Here is a tiny trained network, its code and every weight. The questions are about switching its units off for an input and a class, where a switched-off unit gives its printed mean instead of its output.

import numpy as np


def w(rows, s, z=0):
    codes = np.array(rows[::2]) - 128.0
    scale = np.full(codes.shape[1], s)
    scale[-1] = z or s
    return codes * scale


def f(y):
    return np.maximum(y, 0)


def log_softmax(a):
    a = a - a.max(-1, keepdims=True)
    return a - np.log(np.exp(a).sum(-1, keepdims=True))


def net(x, mask):
    res = np.array(x, float).reshape(1, 3) / 4 @ E
    y = f(res @ A[0][:, :-1].T + A[0][:, -1])
    res = res + np.where(mask, y, B[0][:, -1]) @ B[0][:, :-1]
    return log_softmax(res[-1] @ U[:, :-1].T + U[:, -1])


A, B = {}, {}
E = w([
[131,176,166,94,225,75,33],'x0',
[150,196,96,218,134,5,201],'x1',
[39,226,105,172,131,242,79],'x2',
],0.013)
A[0] = w([
[82,214,156,161,206,136,38,28],'neuron 1',
[125,82,134,43,125,188,101,252],'neuron 2',
[111,149,153,131,91,133,151,82],'neuron 3',
[152,49,154,92,98,119,160,160],'neuron 4',
[129,85,144,31,164,119,62,164],'neuron 5',
[29,148,143,135,77,163,79,124],'neuron 6',
[146,116,133,61,131,208,135,254],'neuron 7',
[205,117,149,188,87,43,141,184],'neuron 8',
[171,66,113,154,107,152,171,177],'neuron 9',
[211,82,157,94,159,88,78,163],'neuron 10',
[134,84,49,124,11,113,191,133],'neuron 11',
[151,89,217,93,200,104,77,147],'neuron 12',
[109,147,119,177,106,180,145,124],'neuron 13',
[105,161,99,195,107,195,148,138],'neuron 14',
[169,195,180,127,233,98,138,103],'neuron 15',
[96,142,176,96,134,149,67,162],'neuron 16',
[104,196,95,210,87,118,193,155],'neuron 17',
[116,122,136,104,70,176,132,125],'neuron 18',
],0.012,0.0064)
B[0] = w([
[68,69,248,202,44,184,142,242],'neuron 1',
[181,101,136,31,88,184,131,254],'neuron 2',
[150,136,129,75,130,99,111,143],'neuron 3',
[121,151,146,120,73,203,93,220],'neuron 4',
[169,195,122,64,100,135,81,232],'neuron 5',
[124,88,114,88,140,150,151,216],'neuron 6',
[161,62,121,29,114,136,145,234],'neuron 7',
[43,154,172,163,181,108,86,250],'neuron 8',
[100,69,198,149,85,173,177,209],'neuron 9',
[107,156,132,97,134,125,104,222],'neuron 10',
[127,139,145,150,51,131,127,248],'neuron 11',
[192,185,109,113,125,95,67,225],'neuron 12',
[127,137,77,111,136,91,127,185],'neuron 13',
[171,163,58,96,112,129,142,209],'neuron 14',
[110,132,160,154,188,75,113,209],'neuron 15',
[152,157,86,116,93,164,128,210],'neuron 16',
[119,209,96,179,71,103,79,235],'neuron 17',
[84,57,59,75,148,170,205,185],'neuron 18',
],0.012,0.017)
U = w([
[159,64,187,108,101,160,159,255],'0',
[186,196,43,113,112,120,103,140],'1',
[92,120,164,186,116,125,175,249],'2',
[122,124,154,125,250,70,139,10],'3',
[153,76,23,104,152,147,208,61],'4',
],0.014,0.0023)

Each question gives the input, the list of numbers given to net, and the class t.
The units are the neurons (one row each of A and B). Each row of codes is followed by its name. A weight is (code - 128) times the scale printed after its matrix; where a second scale follows, it is the last column's (A, B and U).
mask holds one flag per neuron, in row order. A switched-off neuron (its flag False) gives its mean, the last column of its row in B, instead of its output. The means were averaged over made-up inputs and are rounded, as every weight is.
A unit's drop is (log p(t) with every unit on - log p(t) with that unit switched off) / (log p(t) with every unit on - log p(t) with every unit switched off).
The circuit of an input: a set's keep is (log p(t) with only the set's units on - log p(t) with every unit switched off) / (log p(t) with every unit on - log p(t) with every unit switched off). Starting from the 12 units with the biggest drops (on a tie, the unit counted first), units are removed one at a time, each time the one whose removal leaves the highest keep (on an exact tie, the one counted first), for as long as the keep stays at least 0.8.
circuit, biggest first: the units of the circuit, biggest drop first
most important unit: the unit with the biggest drop
k most important neurons: the k neurons with the biggest drops, biggest first
drop of u: that unit's drop, to one decimal
input [-6,-5,1], class 4: circuit, biggest first -> (neuron 1; neuron 18)
input [5,1,2], class 2: circuit, biggest first -> (neuron 1; neuron 2)
input [7,-3,5], class 0: most important unit -> neuron 1
input [-5,-3,1], class 4: circuit, biggest first -> (neuron 1; neuron 18)
input [-8,-5,2], class 4: circuit, biggest first -> (neuron 18; neuron 1)
input [-6,1,-1], class 2: circuit, biggest first -> (neuron 2; neuron 7)
input [-8,1,6], class 1: 3 most important neurons -> (neuron 17; neuron 14; neuron 11)
input [-7,0,8], class 4: 2 most important neurons -> (neuron 18; neuron 6)
input [7,-8,-1], class 1: 2 most important neurons -> (neuron 12; neuron 5)
input [7,1,-3], class 3: 2 most important neurons -> (neuron 15; neuron 17)
input [1,1,7], class 2: 4 most important neurons -> (neuron 1; neuron 2; neuron 5; neuron 12)
input [3,0,-4], class 1: 3 most important neurons -> (neuron 12; neuron 1; neuron 5)
input [6,-4,8], class 0: drop of neuron 1 -> 4.4
input [-6,2,5], class 1: most important unit -> neuron 17
input [6,-2,4], class 0: drop of neuron 1 -> 5.5
input [7,-4,8], class 0: drop of neuron 1 -> 4.9
